[[-26  10  -1  -4]
 [-26 -33  12  19]
 [ 23  -7  16  10]]
|
[-26 -33  16]

[[ -8 -30]
 [ -8  -5]
 [ 23  13]
 [-13 -13]]
|
[-8 -5]

[[ -2 -10  22  11]
 [ -6  26 -23 -11]
 [-35  -5   6  -7]
 [  2  -3 -22 -27]
 [ -3  12   4 -11]]
|
[ -2  26   6 -27]

[[ -7  -6  21 -25  17]
 [  4   4  17  -2  20]
 [-12  -7  -5   6  12]
 [ -3  11   0  25 -21]
 [ 13  16  -1  31   0]]
|
[-7  4 -5 25  0]

[[ -4  18  -7 -11  17]
 [-13  39 -14 -14  17]
 [ -2  -6   5   5  -5]
 [  0 -34  14  10 -11]]
|
[-4 39  5 10]

[[ 23 -31]
 [-30  21]
 [ 21   2]
 [ 31 -18]]
|
[23 21]

[[ 15  28  12  25]
 [ -5   9 -30  10]
 [ -3   2   3   0]
 [ -7   1   4   0]
 [  2   0  -1   0]]
|
[15  9  3  0]

[[-40  -9   7  -4 -26]
 [ -7 -19  10  -9  -8]
 [-17  19 -13  14  10]
 [-21 -29 -11   6 -22]]
|
[-40 -19 -13   6]
---
[[-32  31]
 [-31  31]
 [ 14 -15]
 [ 12 -13]
 [-15  17]
 [ -9   9]
 [-22  21]
 [ 14 -13]
 [-31  31]
 [-24  25]
 [-10  10]
 [ 14 -16]]
|
[[-16  14]
 [ 10 -10]
 [ 25 -24]
 [ 31 -31]
 [-13  14]
 [ 21 -22]
 [  9  -9]
 [ 17 -15]
 [-13  12]
 [-15  14]
 [ 31 -31]
 [ 31 -32]]

[[  8   3   1  -1  -2  -1  -3   0   0  -3  -3]
 [  0  13   1   4  -5  -1  -1   0   3   1   0]
 [  0   0   1  -1   0  -1   1   0   0  -1   0]
 [ 18  -3   1 -27   0 -17  -1 -31   1   8   0]
 [ 11  16   8   9   0  -1  -1   6   0   1   3]
 [  4   0   1  -1   0  -1  -1   0   0  -1  -1]
 [ 15   0   1  -6   0  -3  -2   0   8  -1   0]]
|
[[  0  -1   8   0  -2  -3   0  -6   1   0  15]
 [ -1  -1   0   0  -1  -1   0  -1   1   0   4]
 [  3   1   0   6  -1  -1   0   9   8  16  11]
 [  0   8   1 -31  -1 -17   0 -27   1  -3  18]
 [  0  -1   0   0   1  -1   0  -1   1   0   0]
 [  0   1   3   0  -1  -1  -5   4   1  13   0]
 [ -3  -3   0   0  -3  -1  -2  -1   1   3   8]]

[[-10   8  -5 -12  -8]
 [ -4   2 -12   3 -20]
 [ -7   0  10 -11  22]
 [-42  -1  13 -26  -8]
 [-29 -12   6  24   3]
 [-13  12  -3 -31 -10]
 [ -9  -9   5  38  14]
 [-31  -6  -5  -1  -3]]
|
[[ -3  -1  -5  -6 -31]
 [ 14  38   5  -9  -9]
 [-10 -31  -3  12 -13]
 [  3  24   6 -12 -29]
 [ -8 -26  13  -1 -42]
 [ 22 -11  10   0  -7]
 [-20   3 -12   2  -4]
 [ -8 -12  -5   8 -10]]

[[-15   4  -1 -25  17 -11   1  -8]
 [ -2  -2 -17 -12   6 -16  39 -19]
 [ -8  -1   7  -7   9  -8 -10 -11]
 [  7  -6  -8  20  11  -9  -8   2]
 [  6   8 -10  -6 -15  13  -4   3]]
|
[[  3  -4  13 -15  -6 -10   8   6]
 [  2  -8  -9  11  20  -8  -6   7]
 [-11 -10  -8   9  -7   7  -1  -8]
 [-19  39 -16   6 -12 -17  -2  -2]
 [ -8   1 -11  17 -25  -1   4 -15]]

[[  7 -12 -19  40  12]
 [-25  32   9  13  33]
 [ -3  13  16 -25  -4]
 [ 11 -11 -15   7  13]
 [ 24  11 -15  -2  -6]
 [-20  -6  12 -24   7]
 [-19   6 -35   9  23]
 [ 26  -2   5  -8  -9]
 [-34  22   5  29  20]
 [  6  11  39 -22 -31]
 [ 36 -21  37  12  -6]
 [ 19  25  -9  38 -16]]
|
[[-16  38  -9  25  19]
 [ -6  12  37 -21  36]
 [-31 -22  39  11   6]
 [ 20  29   5  22 -34]
 [ -9  -8   5  -2  26]
 [ 23   9 -35   6 -19]
 [  7 -24  12  -6 -20]
 [ -6  -2 -15  11  24]
 [ 13   7 -15 -11  11]
 [ -4 -25  16  13  -3]
 [ 33  13   9  32 -25]
 [ 12  40 -19 -12   7]]

[[-10 -17  14 -17  17   3]
 [-15   7  -5  13 -12  20]
 [-33  15  18 -34 -18   2]
 [ -1 -18   9 -14  22  -7]]
|
[[ -7  22 -14   9 -18  -1]
 [  2 -18 -34  18  15 -33]
 [ 20 -12  13  -5   7 -15]
 [  3  17 -17  14 -17 -10]]
